Below is a small trained network, with its code and all its weights. Each question gives an input and a class and asks what happens when units are switched off, that is, made to give their printed mean instead of their output.

import numpy as np


def w(rows, s, z=0):
    codes = np.array(rows[::2]) - 128.0
    scale = np.full(codes.shape[1], s)
    scale[-1] = z or s
    return codes * scale


def f(y):
    return y / 2 * (1 + np.tanh(0.7978845608 * (y + 0.044715 * y**3)))


def log_softmax(a):
    a = a - a.max(-1, keepdims=True)
    return a - np.log(np.exp(a).sum(-1, keepdims=True))


def net(x, mask):
    res = np.array(x, float).reshape(1, 6) / 4 @ E
    y = f(res @ A[0][:, :-1].T + A[0][:, -1])
    res = res + np.where(mask, y, B[0][:, -1]) @ B[0][:, :-1]
    return log_softmax(res[-1] @ U[:, :-1].T + U[:, -1])


A, B = {}, {}
E = w([
[65,5,147,110],'x0',
[178,75,2,138],'x1',
[226,98,161,29],'x2',
[127,132,128,124],'x3',
[136,123,133,134],'x4',
[129,125,130,132],'x5',
],0.007)
A[0] = w([
[57,138,85,255,97],'N0',
[143,146,105,119,63],'N1',
[96,156,216,113,119],'N2',
[100,151,203,116,99],'N3',
[69,27,151,106,123],'N4',
[71,28,163,119,114],'N5',
[85,21,155,125,102],'N6',
[95,154,192,105,90],'N7',
[160,183,136,173,208],'N8',
[10,166,92,206,109],'N9',
[108,150,219,125,119],'N10',
[212,93,168,36,104],'N11',
[162,89,46,141,102],'N12',
[113,142,199,132,85],'N13',
[144,104,56,120,87],'N14',
[105,149,211,122,106],'N15',
[146,100,31,115,102],'N16',
[118,140,137,145,254],'N17',
[90,162,227,102,133],'N18',
[140,106,38,110,113],'N19',
[187,237,126,160,126],'N20',
[152,97,39,125,106],'N21',
[88,35,151,140,142],'N22',
[86,38,152,112,84],'N23',
[33,155,87,206,130],'N24',
[181,223,119,155,121],'N25',
[147,97,43,121,95],'N26',
[119,130,141,135,181],'N27',
[97,156,215,109,112],'N28',
],0.0078,0.0095)
B[0] = w([
[206,159,190,78,173],'N0',
[106,213,147,142,110],'N1',
[166,126,106,175,155],'N2',
[156,164,118,186,138],'N3',
[135,158,82,109,172],'N4',
[137,174,68,117,165],'N5',
[120,201,70,107,158],'N6',
[138,163,131,184,132],'N7',
[124,82,86,101,207],'N8',
[192,143,154,96,180],'N9',
[154,123,108,189,152],'N10',
[211,173,195,89,178],'N11',
[151,149,143,181,151],'N12',
[140,174,133,172,128],'N13',
[134,206,179,207,133],'N14',
[161,145,114,187,143],'N15',
[151,151,143,196,152],'N16',
[156,31,87,118,255],'N17',
[171,113,100,175,170],'N18',
[160,143,147,195,152],'N19',
[99,159,57,89,173],'N20',
[160,155,150,214,153],'N21',
[138,140,79,108,172],'N22',
[87,254,88,96,143],'N23',
[206,129,178,70,182],'N24',
[94,166,58,90,162],'N25',
[154,168,147,191,144],'N26',
[171,90,94,125,170],'N27',
[150,132,111,190,151],'N28',
],0.0087,0.0082)
U = w([
[154,154,147,253,104],'0',
[140,85,123,115,254],'1',
[135,82,123,114,243],'2',
[183,161,201,55,23],'3',
[122,83,123,120,212],'4',
[98,192,64,91,17],'5',
[25,98,203,140,48],'6',
[22,154,203,162,15],'7',
],0.011,0.005)

Each question gives the input, the list of numbers given to net, and the class t.
The units are the neurons (one row each of A and B). Each row of codes is followed by its name. A weight is (code - 128) times the scale printed after its matrix; where a second scale follows, it is the last column's (A, B and U).
mask holds one flag per neuron, in row order. A switched-off neuron (its flag False) gives its mean, the last column of its row in B, instead of its output. The means were averaged over made-up inputs and are rounded, as every weight is.
A unit's drop is (log p(t) with every unit on - log p(t) with that unit switched off) / (log p(t) with every unit on - log p(t) with every unit switched off).
The circuit of an input: a set's keep is (log p(t) with only the set's units on - log p(t) with every unit switched off) / (log p(t) with every unit on - log p(t) with every unit switched off). Starting from the 12 units with the biggest drops (on a tie, the unit counted first), units are removed one at a time, each time the one whose removal leaves the highest keep (on an exact tie, the one counted first), for as long as the keep stays at least 0.8.
circuit, biggest first: the units of the circuit, biggest drop first
k most important neurons: the k neurons with the biggest drops, biggest first
drop of u: that unit's drop, to one decimal
input [-7,-6,3,-2,1,-5], class 5: circuit, biggest first	N20, N25
input [4,6,8,5,-7,-2], class 3: circuit, biggest first	N11
input [-2,4,-7,-3,1,2], class 3: circuit, biggest first	N0, N24
input [8,-5,6,4,-1,2], class 5: circuit, biggest first	N23, N6, N5
input [8,2,-8,4,-3,6], class 3: 3 most important neurons	N0, N24, N9
input [7,-6,6,3,5,3], class 5: circuit, biggest first	N23, N6, N5
input [-3,-2,-8,-3,-4,-3], class 3: circuit, biggest first	N0, N24
input [4,1,-5,-4,-3,4], class 3: 3 most important neurons	N0, N24, N9
input [8,-7,4,5,3,-5], class 5: 4 most important neurons	N23, N6, N5, N4
input [-3,0,-8,4,-2,2], class 3: 2 most important neurons	N0, N24
input [6,-6,-3,5,6,1], class 0: drop of N27	0.0
input [-2,-3,-8,4,-5,-7], class 3: drop of N9	0.2
input [8,3,-4,4,-7,-6], class 5: drop of N4	0.1
input [-8,-6,-1,1,-7,3], class 5: circuit, biggest first	N20
